After every row comes one of two labels: whether the row has a hidden trait. Each part has its own trait and labels.
[-0.14 -0.95 -0.86 -0.39 -0.12  0.82  1.17 -0.98 -0.71 -0.44  0.48  0.85
  4.50 -0.97 -1.95  0.08  0.35  0.14 -1.33 -0.35  1.03  1.49 -1.09 -0.52
 -1.58  0.44 -0.98  2.16  1.27]	Y
[ 1.02  0.14 -0.76  1.22 -0.97 -1.98 -0.72  0.13  1.50 -0.19 -0.16 -0.95
  3.91  2.78  1.46  1.25  1.72 -3.21  1.04 -0.10  0.59 -5.04 -3.72 -1.59
 -1.47 -1.38 -1.53 -0.78 -1.25]	L
[ 0.45 -1.07 -1.89  0.71  0.76  0.29  1.83  1.44 -0.24 -2.18  0.71  1.50
  7.45  0.82 -1.81  0.49  0.26  2.23 -2.39 -1.82  2.28  0.61 -2.85 -0.19
  0.15  2.57  0.11  1.58  3.86]	Y
[-0.09  0.11  0.07  1.36 -1.76 -0.03  0.00  1.19  2.95  3.14 -0.06 -0.44
 -4.62  0.34  1.19  1.00  0.17 -0.70  0.50 -0.28 -0.08 -3.07 -2.69  1.07
  1.79  0.23 -0.41 -1.21  0.18]	Y
[ 1.30  0.02 -0.70  0.66 -0.93 -1.39  0.57  0.68  1.42 -0.57  0.01 -0.55
  3.63  1.53  0.11  0.88  1.42 -1.66 -0.09  0.20  0.55 -2.63 -2.31 -1.21
 -1.12 -0.19 -1.28 -0.12  0.21]	L
[ 0.36 -1.01 -1.55 -0.03  0.64  0.51  1.67  1.16 -1.79 -2.29  0.95  1.15
  6.99  0.32 -2.10 -0.38  0.20  1.71 -2.28 -1.38  1.68  2.37 -2.03 -0.36
 -0.51  2.75  0.29  1.62  4.01]	Y
[-1.65  0.84  1.83  2.33  0.04  1.38  2.78  3.56  2.73  3.52 -1.21  1.07
 -9.05 -0.51  2.78 -0.41 -1.76  2.11 -0.59  0.02 -2.04 -1.64 -0.08  2.81
  4.33 -1.67  2.33 -1.50 -0.70]	Y
[-0.21  0.04  0.41 -0.46  0.72 -0.42 -1.28  0.24 -0.34  1.75 -0.41 -0.20
 -1.88 -0.41  0.82 -1.36 -0.84 -1.46  0.12  0.87 -1.74  2.36  0.49  0.55
  0.46 -2.95  0.71  0.14 -1.61]	Y
[-0.33 -0.14  0.06 -0.44  1.02 -0.52  0.29  0.32 -0.95  0.62 -0.65  0.21
  0.05 -0.99  0.49 -1.94 -1.08 -0.43 -0.35  0.62 -1.65  3.16  1.47  0.13
  0.07 -2.48  0.95  0.46 -0.19]	Y
[-1.22 -0.33  0.54 -1.32  0.42 -0.14 -1.79 -1.28 -0.11  1.77 -0.19 -0.31
 -2.99 -1.68 -0.23 -2.52 -1.13 -1.47  0.45  0.95 -2.40  4.62  1.32  0.97
  0.66 -2.42  1.09  0.91 -1.65]	Y
[ 0.71  0.41 -0.02  0.78 -1.32 -1.16 -0.27  0.55  2.06  0.87  0.02 -0.97
 -0.08  0.97  0.97  0.28  0.40 -1.48  0.57 -0.01 -0.43 -2.67 -2.36 -0.19
  0.16 -0.53 -0.64 -1.02 -1.55]	L
[ 0.31  0.10  0.09  1.09 -1.51 -0.02 -0.36  0.28  2.75  0.99  0.43 -0.14
  0.02  0.99  0.30  1.41  0.72 -1.57  0.20 -0.28  0.41 -3.94 -3.75  0.19
  0.29  2.43 -1.15 -0.65 -1.17]	L
[ 0.87  0.41 -0.20  1.05 -1.31 -1.00 -0.14  0.58  2.05  0.14 -0.11 -0.87
  0.61  1.43  0.81  0.53  1.00 -1.73  0.67 -0.13 -0.41 -4.38 -3.27 -0.19
  0.47 -0.38 -1.07 -1.42 -1.63]	L
[ 0.61 -0.09 -0.08 -0.19  0.43 -0.92 -0.14  0.11  0.65  0.39 -0.22 -0.10
  0.78 -0.04  0.55 -0.43  0.13 -1.53 -0.26  0.64 -0.51  1.16 -0.48 -0.36
 -0.36 -1.82 -0.32  0.21 -1.23]	Y
[ 0.46  0.35 -0.31  0.89 -1.56  0.72  0.44  0.14  2.65  0.09  0.57  0.34
  3.23  1.07 -0.22  1.07  0.65 -0.15 -0.42 -0.53  1.41 -3.87 -3.42 -0.04
 -0.75  2.42 -1.42  0.16 -0.65]	Y
[ 1.10  0.20 -1.11  0.92 -0.57 -0.99  0.81  1.75  1.51 -0.80  0.05 -0.58
  5.41  2.15  0.15  1.27  1.30 -0.97 -0.42 -0.13  1.54 -3.81 -4.38 -1.38
 -1.42  0.40 -1.21 -0.20  0.49]	L
[ 0.50 -1.26 -1.34 -0.12  0.07 -0.08  0.58 -0.40 -1.45 -1.93  0.78  0.48
  6.08 -0.14 -2.53  0.68  0.92  0.09 -1.67 -0.83  1.98  1.10 -2.11 -0.67
 -1.53  2.21 -1.40  1.91  2.49]	Y
[-0.54 -0.03  0.04 -0.40  0.89 -0.20  0.64  0.28 -1.00 -0.16 -0.65  0.61
 -0.08 -1.40  0.31 -2.12 -0.96  0.53 -0.50  0.54 -1.38  2.83  0.71  0.59
  0.17 -2.18  1.10  0.45  0.21]	Y
[ 0.38  0.52  0.09  0.31 -1.29 -1.40 -1.60 -0.08  1.20  1.08 -0.26 -1.60
 -2.60  0.61  1.05  0.32  0.63 -1.83  1.48  0.34 -1.25 -2.74 -1.93 -0.03
 -0.10 -1.44 -1.04 -1.07 -2.08]	L
[ 0.29 -0.53  0.47  1.43 -1.61 -0.20 -1.89  0.13  1.63  1.47  0.14 -0.60
 -2.45  1.03  0.89  1.68  0.90 -2.26  0.81 -0.56 -0.02 -4.16 -3.40  0.25
  0.80  0.44 -1.64 -1.09 -3.09]	Y
[ 0.87  0.35 -0.27  0.33 -1.24 -1.68 -1.79 -0.28  0.82  0.74 -0.15 -1.64
 -0.33  1.15  1.19  0.07  1.04 -2.64  1.34  0.21 -1.02 -2.69 -2.36 -0.79
 -0.18 -1.65 -1.56 -1.17 -2.70]	L
[ 0.30  0.28 -0.17  1.36 -1.66  0.88 -0.18  0.97  3.07  0.58  0.64 -0.24
  0.27  0.92  0.56  0.59  0.26 -0.02 -0.23 -0.62  0.82 -4.66 -4.31  0.81
  0.40  2.26 -0.68 -0.35 -1.11]	Y
[ 0.74 -0.80 -0.99 -1.19  0.77 -1.45 -0.16 -0.75 -2.84 -1.84 -0.26 -0.23
  5.54 -0.27 -1.22 -0.11  0.28 -0.76 -1.15 -0.23  0.38  3.51  0.80 -1.16
 -1.88 -0.15 -0.96  1.58  1.02]	Y
[ 0.10 -1.09 -1.16  0.53  0.05  0.32  2.38  1.37 -0.23 -1.36  0.14  0.92
  3.95 -0.45 -1.46 -0.04  0.31  1.44 -1.92 -0.86  1.15  1.34 -1.76  0.04
 -0.12  2.07 -0.62  1.44  2.56]	Y
[-0.26  0.59 -0.17  1.54 -1.49  1.06  1.57  2.14  2.88  0.37  0.19  0.53
 -1.32  0.44  0.43  0.02 -0.37  1.58 -0.86 -0.62  1.35 -4.20 -4.37  0.98
  0.54  2.70  0.22 -0.35 -0.27]	Y
[ 1.61  0.15 -0.42 -0.04 -0.39 -2.11 -0.53 -0.34  0.52 -0.84 -0.15 -1.13
  2.50  1.82  0.83  1.52  2.10 -3.13  0.80  0.22 -0.10 -2.02 -0.95 -1.77
 -1.40 -1.77 -1.60 -0.23 -0.67]	L
[ 0.10 -0.35  0.56 -0.19  1.46 -1.59  0.25  0.36 -0.66  0.58 -0.80 -0.09
 -1.07 -0.28  1.16 -0.71 -0.45 -1.42  0.05  0.73 -2.03  2.81  1.63 -0.09
  0.57 -3.64  0.79  0.19  0.22]	Y
[-0.49  1.22  0.83  0.24 -0.17 -1.26 -1.04 -0.19  0.26  1.47 -0.70 -0.98
 -2.98  0.60  2.08  0.11 -0.05 -2.26  1.09  1.15 -1.86 -2.59  0.36 -0.08
  0.27 -3.64 -0.09 -0.94 -2.50]	L
[ 1.86  0.31 -1.35  0.64 -0.32 -1.70 -0.21 -0.28  0.79 -1.47  0.17 -0.61
  6.45  2.79  0.26  1.78  2.05 -1.35  0.40 -0.54  1.70 -3.76 -2.93 -1.32
 -2.79 -0.32 -1.89 -0.61 -0.10]	L
[-0.31 -0.19  0.21 -0.58  0.76 -0.28 -0.53 -0.14 -0.92  1.07 -0.34 -0.19
 -0.87 -0.90  0.48 -1.95 -1.11 -1.04 -0.04  0.82 -1.96  3.22  0.89  0.44
  0.39 -2.70  0.83  0.42 -1.02]	Y
[-0.10 -0.92 -0.99 -0.24  0.24  0.76  1.53 -0.16 -1.43 -1.34  0.55  1.25
  5.38 -0.09 -2.09 -0.49  0.38  0.43 -1.90 -0.26  1.20  2.25 -0.46 -0.97
 -1.11  1.06 -0.38  1.98  2.60]	Y
[-0.43 -0.11 -0.02 -1.31  0.89 -0.40 -0.18 -1.16 -2.16  0.16 -0.22  0.11
  1.13 -1.55 -0.71 -2.08 -0.80 -0.64  0.02  1.05 -1.47  5.07  2.32 -0.20
 -0.89 -2.31  0.14  1.15 -0.36]	Y
[ 0.33 -0.03  0.18  1.30 -1.47 -0.78 -0.84  0.25  2.13  1.06 -0.04 -1.00
 -2.72  0.92  1.45  0.75  0.81 -2.19  1.22 -0.51 -0.19 -4.15 -3.16  0.40
  0.95 -0.56 -1.43 -1.43 -2.64]	Y
[ 1.25  0.30 -0.47  1.08 -0.96 -1.66  0.27  0.97  2.06  0.00 -0.40 -1.03
  1.50  2.02  1.60  0.60  1.40 -1.93  0.92  0.00  0.01 -3.82 -2.58 -0.78
 -0.09 -1.59 -0.99 -1.47 -1.79]	L
[-1.44  0.52  0.26  0.68 -0.22  1.99  1.41  0.87  2.35  2.35 -0.11  1.17
 -3.52 -1.35  0.25 -1.67 -1.57  1.65 -1.01 -0.07 -0.19 -0.77 -1.69  2.64
  1.27  0.25  1.31  0.47 -1.17]	Y
[ 1.30 -0.33 -0.19  0.70  0.46 -2.13  1.31  1.85  0.89 -0.78 -0.61 -0.80
  1.09  0.93  0.86  0.83  0.98 -1.40 -0.37 -0.04 -0.11 -0.40 -0.63 -0.57
  0.09 -0.56 -0.76 -0.65  0.79]	L
[ 1.01 -0.66 -0.08  0.51  0.69 -2.03  1.05  1.70 -0.59 -0.31 -0.75 -0.51
  0.18  0.18  0.87  0.53  0.79 -1.75 -0.53  0.19 -0.71  0.89  0.51 -0.41
  0.59 -1.88 -0.16  0.24  0.49]	L
[ 1.71  0.09 -0.52  0.58 -0.72 -2.20  0.08 -0.11  1.37 -0.57 -0.27 -0.87
  3.32  0.27  1.27  1.46  1.83 -3.14  0.87  0.15 -0.09 -2.70 -1.86 -1.44
 -1.22 -1.91 -1.33 -1.03 -1.03]	L
[-0.08 -0.40 -0.48  1.19 -0.77  0.47  2.07  1.84  1.15 -0.34  0.17  0.70
 -0.33 -0.57 -1.00  0.39 -0.05  1.42 -1.84 -0.74  1.59  2.04 -3.11  0.95
  0.33  2.63 -0.73  0.76  1.21]	Y
[ 1.58  0.30 -1.00  0.98 -0.04 -1.92  1.26  1.10  1.45 -1.28 -0.16 -0.56
  3.94  2.09  0.78  1.21  1.42 -0.99  0.03 -0.47  1.31 -2.97 -2.00 -1.24
 -1.04 -0.38 -1.27 -0.60  0.57]	L
[ 1.03  0.18 -1.29  1.30  0.12 -1.45  2.58  3.15  1.54 -1.62 -0.25 -0.26
  4.99  2.01 -0.06  0.42  0.43  1.54 -1.60 -0.83  2.33 -2.69 -3.23 -0.74
 -0.73  0.77 -0.82 -0.56  2.05]	L
[ 0.07  0.19  0.23  1.27 -1.65  0.73 -0.44  0.86  3.38  1.14  0.46  0.12
 -0.29  1.16  0.26  0.11 -0.08  0.01  0.08 -0.38  0.52 -3.98 -4.16  0.98
  1.31  2.22 -0.27 -0.73 -1.17]	Y
[-0.04 -0.79 -0.88 -0.09  0.58  0.14  1.21  1.12 -1.47 -1.07  0.09  0.38
  3.99 -0.68 -1.94 -0.65 -0.03  0.46 -1.53 -0.40  0.41  1.68 -1.06 -0.82
 -0.74  0.39 -0.45  1.57  1.62]	Y
[-1.42  0.31  0.09  0.26  0.90  0.23  1.96  1.77 -1.17  1.31 -0.76  0.91
 -1.32 -1.29  0.39 -2.49 -1.75  1.88 -0.82  0.19 -1.31  3.09  0.41  1.07
  1.21 -1.80  1.40  0.01  0.15]	Y
[ 0.71  0.12 -0.14  1.57 -1.36  0.46  0.27  0.94  2.83  0.98  0.44  0.30
 -0.31  1.49  0.81  1.29  0.20 -0.73  0.08 -0.64  0.89 -4.34 -3.86  0.47
  1.01  1.31 -0.52 -0.58 -1.01]	Y
